Below is a small trained network, with its code and all its weights. Each question gives an input and a class and asks what happens when units are switched off, that is, made to give their printed mean instead of their output.

import numpy as np


def w(rows, s, z=0):
    codes = np.array(rows[::2]) - 128.0
    scale = np.full(codes.shape[1], s)
    scale[-1] = z or s
    return codes * scale


def f(y):
    return y / 2 * (1 + np.tanh(0.7978845608 * (y + 0.044715 * y**3)))


def log_softmax(a):
    a = a - a.max(-1, keepdims=True)
    return a - np.log(np.exp(a).sum(-1, keepdims=True))


def net(x, mask):
    res = np.array(x, float).reshape(1, 5) / 4 @ E
    y = f(res @ A[0][:, :-1].T + A[0][:, -1])
    res = res + np.where(mask, y, B[0][:, -1]) @ B[0][:, :-1]
    return log_softmax(res[-1] @ U[:, :-1].T + U[:, -1])


A, B = {}, {}
E = w([
[88,144,132],'x0',
[133,131,138],'x1',
[82,119,25],'x2',
[134,2,186],'x3',
[126,125,115],'x4',
],0.0065)
A[0] = w([
[139,155,81,135],'N0',
[98,114,89,234],'N1',
[114,182,157,4],'N2',
[114,159,149,4],'N3',
[91,102,10,202],'N4',
[72,141,140,3],'N5',
[110,35,190,8],'N6',
[177,66,94,18],'N7',
[160,218,106,84],'N8',
[132,186,123,66],'N9',
[105,91,165,51],'N10',
[112,55,125,20],'N11',
],0.013,0.0028)
B[0] = w([
[110,45,133,170],'N0',
[195,178,170,182],'N1',
[95,59,132,130],'N2',
[88,203,76,114],'N3',
[226,195,148,253],'N4',
[16,140,199,113],'N5',
[65,58,77,212],'N6',
[71,134,104,130],'N7',
[2,86,77,209],'N8',
[48,59,18,157],'N9',
[135,106,74,145],'N10',
[115,88,68,149],'N11',
],0.0063,0.0054)
U = w([
[27,24,2,176],'0',
[214,151,179,251],'1',
[232,164,173,187],'2',
[173,121,118,83],'3',
[121,125,121,30],'4',
],0.0052,0.0027)

Each question gives the input, the list of numbers given to net, and the class t.
The units are the neurons (one row each of A and B). Each row of codes is followed by its name. A weight is (code - 128) times the scale printed after its matrix; where a second scale follows, it is the last column's (A, B and U).
mask holds one flag per neuron, in row order. A switched-off neuron (its flag False) gives its mean, the last column of its row in B, instead of its output. The means were averaged over made-up inputs and are rounded, as every weight is.
A unit's drop is (log p(t) with every unit on - log p(t) with that unit switched off) / (log p(t) with every unit on - log p(t) with every unit switched off).
The circuit of an input: a set's keep is (log p(t) with only the set's units on - log p(t) with every unit switched off) / (log p(t) with every unit on - log p(t) with every unit switched off). Starting from all 12 units, units are removed one at a time, each time the one whose removal leaves the highest keep (on an exact tie, the one counted first), for as long as the keep stays at least 0.8.
circuit, biggest first: the units of the circuit, biggest drop first
unit that matters most: the unit with the biggest drop
top k neurons: the k neurons with the biggest drops, biggest first
drop of u: that unit's drop, to one decimal
input [3,5,0,-8,1], class 0: circuit, biggest first -> (N8, N9)
input [-4,-8,8,4,3], class 1: circuit, biggest first -> (N4, N8)
input [-8,2,-1,8,7], class 0: unit that matters most -> N6
input [-2,-2,-2,-8,-1], class 0: top 2 neurons -> (N8, N9)
input [2,-3,6,-3,4], class 2: circuit, biggest first -> (N4, N1)
input [-8,6,8,4,-7], class 2: top 2 neurons -> (N4, N8)
input [2,-4,-4,7,0], class 0: top 2 neurons -> (N6, N4)
input [5,-2,-6,7,1], class 0: top 2 neurons -> (N6, N4)
input [-8,6,-3,-8,5], class 0: top 3 neurons -> (N8, N9, N4)
input [-5,0,0,-7,-2], class 0: top 2 neurons -> (N8, N9)
input [4,6,-5,-6,4], class 0: drop of N9 -> 0.2
input [2,4,6,3,-2], class 2: drop of N9 -> 0.1
input [-4,-6,8,2,-4], class 2: drop of N8 -> 0.1
input [-3,-5,-7,-7,7], class 0: drop of N8 -> 0.4
